Below are the code and all the weights of a small trained network. Each question names an input and a class and asks about switching units off, where a switched-off unit gives its printed mean instead of its output.

import numpy as np


def w(rows, s, z=0):
    codes = np.array(rows[::2]) - 128.0
    scale = np.full(codes.shape[1], s)
    scale[-1] = z or s
    return codes * scale


def norm(h):
    return h / np.sqrt((h * h).mean(-1, keepdims=True) + 1e-5)


def f(y):
    return np.maximum(y, 0)


def log_softmax(a):
    a = a - a.max(-1, keepdims=True)
    return a - np.log(np.exp(a).sum(-1, keepdims=True))


def net(x, mask):
    res = np.array(x, float).reshape(1, 4) / 4 @ E
    u = 0
    for l in range(4):
        y = f(norm(res) @ A[l][:, :-1].T + A[l][:, -1])
        res = res + np.where(mask[u : u + 13], y, B[l][:, -1]) @ B[l][:, :-1]
        u += 13
    return log_softmax(norm(res)[-1] @ U[:, :-1].T + U[:, -1])


A, B = {}, {}
E = w([
[50,200,185,101,95],'x0',
[112,98,229,1,222],'x1',
[203,107,177,100,46],'x2',
[58,251,14,57,163],'x3',
],0.0049)
A[0] = w([
[148,111,99,123,48,95],'L0N0',
[64,150,137,123,113,141],'L0N1',
[150,178,212,133,150,165],'L0N2',
[184,188,219,110,75,146],'L0N3',
[119,161,93,254,183,173],'L0N4',
[43,198,177,40,73,160],'L0N5',
[73,204,174,68,104,191],'L0N6',
[115,99,125,128,86,172],'L0N7',
[215,32,103,129,142,255],'L0N8',
[171,27,173,111,47,156],'L0N9',
[97,88,169,123,60,172],'L0N10',
[101,163,93,19,157,165],'L0N11',
[90,194,41,133,104,132],'L0N12',
],0.0084,0.0016)
B[0] = w([
[210,128,56,81,146,180],'L0N0',
[80,101,98,198,106,185],'L0N1',
[111,10,172,190,102,179],'L0N2',
[142,28,126,130,65,199],'L0N3',
[78,34,169,59,148,234],'L0N4',
[193,87,107,218,60,254],'L0N5',
[158,65,188,234,123,236],'L0N6',
[66,172,98,88,112,158],'L0N7',
[143,158,175,112,183,230],'L0N8',
[116,150,107,2,173,232],'L0N9',
[59,130,134,86,44,181],'L0N10',
[164,97,210,91,172,237],'L0N11',
[208,110,149,125,106,250],'L0N12',
],0.0049,0.0055)
A[1] = w([
[177,166,115,127,179,144],'L1N0',
[178,254,86,83,143,58],'L1N1',
[201,150,76,88,125,204],'L1N2',
[50,26,118,116,193,127],'L1N3',
[219,90,105,147,50,187],'L1N4',
[237,181,76,126,115,7],'L1N5',
[176,12,117,187,94,165],'L1N6',
[216,147,169,112,125,110],'L1N7',
[206,105,123,160,112,146],'L1N8',
[159,109,115,144,146,213],'L1N9',
[247,86,133,128,152,73],'L1N10',
[46,239,101,107,132,80],'L1N11',
[150,129,171,116,130,194],'L1N12',
],0.0074,0.0017)
B[1] = w([
[46,131,131,196,93,149],'L1N0',
[92,153,165,148,105,143],'L1N1',
[252,214,166,127,105,177],'L1N2',
[230,146,10,104,133,216],'L1N3',
[81,99,201,151,152,226],'L1N4',
[99,254,103,116,25,162],'L1N5',
[95,154,104,122,129,254],'L1N6',
[125,170,95,137,115,170],'L1N7',
[175,245,63,17,133,185],'L1N8',
[144,176,160,160,185,170],'L1N9',
[119,147,123,121,86,203],'L1N10',
[186,95,172,136,98,134],'L1N11',
[92,108,32,163,224,169],'L1N12',
],0.0055,0.0073)
A[2] = w([
[254,100,73,162,109,106],'L2N0',
[184,106,143,111,105,167],'L2N1',
[100,189,161,178,150,81],'L2N2',
[90,126,162,112,181,155],'L2N3',
[131,157,158,74,80,56],'L2N4',
[105,140,223,79,110,103],'L2N5',
[154,88,67,143,133,80],'L2N6',
[178,132,144,199,142,177],'L2N7',
[144,103,146,137,144,170],'L2N8',
[139,89,121,100,178,211],'L2N9',
[150,153,117,143,212,118],'L2N10',
[155,83,157,24,112,8],'L2N11',
[217,165,169,128,99,113],'L2N12',
],0.01,0.0014)
B[2] = w([
[118,187,185,133,146,254],'L2N0',
[174,129,139,152,115,197],'L2N1',
[224,77,96,73,117,159],'L2N2',
[170,253,69,184,97,162],'L2N3',
[81,239,103,146,158,187],'L2N4',
[107,82,148,143,141,176],'L2N5',
[59,181,208,173,204,183],'L2N6',
[152,40,116,83,160,190],'L2N7',
[155,176,90,133,84,169],'L2N8',
[71,69,175,110,118,217],'L2N9',
[92,86,88,196,171,209],'L2N10',
[87,141,126,140,95,211],'L2N11',
[117,171,171,161,135,223],'L2N12',
],0.0052,0.0058)
A[3] = w([
[109,172,94,138,175,200],'L3N0',
[107,135,139,117,174,209],'L3N1',
[93,44,107,183,83,32],'L3N2',
[243,182,144,133,235,100],'L3N3',
[90,117,126,148,63,178],'L3N4',
[172,200,166,95,124,90],'L3N5',
[57,161,130,175,32,88],'L3N6',
[25,140,173,115,60,70],'L3N7',
[1,69,23,84,79,82],'L3N8',
[42,38,118,94,118,226],'L3N9',
[246,168,154,201,178,3],'L3N10',
[122,33,64,145,167,88],'L3N11',
[144,106,86,201,124,55],'L3N12',
],0.007,0.0014)
B[3] = w([
[71,79,180,138,135,198],'L3N0',
[188,88,179,163,210,180],'L3N1',
[245,119,154,104,98,180],'L3N2',
[89,82,131,214,162,254],'L3N3',
[106,66,142,132,183,171],'L3N4',
[182,147,80,236,90,195],'L3N5',
[159,124,159,98,181,192],'L3N6',
[42,84,146,111,103,176],'L3N7',
[89,131,147,86,130,156],'L3N8',
[93,239,131,120,133,193],'L3N9',
[57,126,68,65,140,215],'L3N10',
[113,179,1,129,109,197],'L3N11',
[118,120,71,83,150,162],'L3N12',
],0.0065,0.0054)
U = w([
[162,254,104,181,61,179],'0',
[132,125,83,97,104,1],'1',
[179,44,178,159,51,180],'2',
[186,71,13,137,90,96],'3',
[130,114,100,60,155,49],'4',
[16,86,178,58,85,142],'5',
[63,94,67,210,248,172],'6',
],0.012,0.0091)

Each question gives the input, the list of numbers given to net, and the class t.
The units are the neurons (one row each of A and B). Each row of codes is followed by its name. A weight is (code - 128) times the scale printed after its matrix; where a second scale follows, it is the last column's (A, B and U).
mask holds one flag per neuron, layer by layer. A switched-off neuron (its flag False) gives its mean, the last column of its row in B, instead of its output. The means were averaged over made-up inputs and are rounded, as every weight is.
A unit's drop is (log p(t) with every unit on - log p(t) with that unit switched off) / (log p(t) with every unit on - log p(t) with every unit switched off).
The circuit of an input: a set's keep is (log p(t) with only the set's units on - log p(t) with every unit switched off) / (log p(t) with every unit on - log p(t) with every unit switched off). Starting from the 12 units with the biggest drops (on a tie, the unit counted first), units are removed one at a time, each time the one whose removal leaves the highest keep (on an exact tie, the one counted first), for as long as the keep stays at least 0.8.
units of the circuit, in order: the units of the circuit, biggest drop first
unit that matters most: the unit with the biggest drop
top k neurons: the k neurons with the biggest drops, biggest first
k most important neurons of layer l: the k neurons of layer l with the biggest drops, biggest first
drop when u is switched off: that unit's drop, to one decimal
input [6,1,6,-3], class 5: units of the circuit, in order	[L0N9]
input [-8,8,4,0], class 6: units of the circuit, in order	[L3N3, L0N4, L1N12]
input [8,-8,-3,2], class 2: top 2 neurons	[L3N2, L1N12]
input [-8,-7,-1,-4], class 6: 2 most important neurons of layer 0	[L0N4, L0N12]
input [1,8,5,-5], class 5: top 3 neurons	[L0N9, L2N11, L3N9]
input [-1,-1,5,-2], class 0: top 4 neurons	[L0N0, L1N2, L0N4, L3N5]
input [7,0,-7,1], class 3: 2 most important neurons of layer 0	[L0N9, L0N5]
input [8,-7,-6,-1], class 5: top 2 neurons	[L0N4, L1N2]
input [2,-2,7,0], class 5: 3 most important neurons of layer 0	[L0N10, L0N3, L0N12]
input [0,-2,5,-2], class 0: top 3 neurons	[L0N0, L1N2, L0N4]
input [-6,2,3,-1], class 6: top 4 neurons	[L0N8, L0N5, L3N3, L0N12]
input [-6,3,5,7], class 0: top 2 neurons	[L0N4, L1N5]
input [6,-1,-4,5], class 3: 2 most important neurons of layer 1	[L1N3, L1N2]
input [8,1,-7,3], class 3: unit that matters most	L0N5
input [7,3,6,-1], class 2: top 2 neurons	[L0N5, L0N6]
input [-7,2,6,8], class 0: drop when L1N5 is switched off	0.1
input [1,-7,5,-5], class 0: drop when L0N0 is switched off	1.6
input [-7,6,4,1], class 6: drop when L0N4 is switched off	0.1
input [2,5,5,-3], class 5: drop when L0N9 is switched off	0.4
input [-2,8,7,-4], class 5: most important neuron of layer 1	[L1N2]
input [-1,7,4,-5], class 5: 2 most important neurons of layer 2	[L2N11, L2N9]
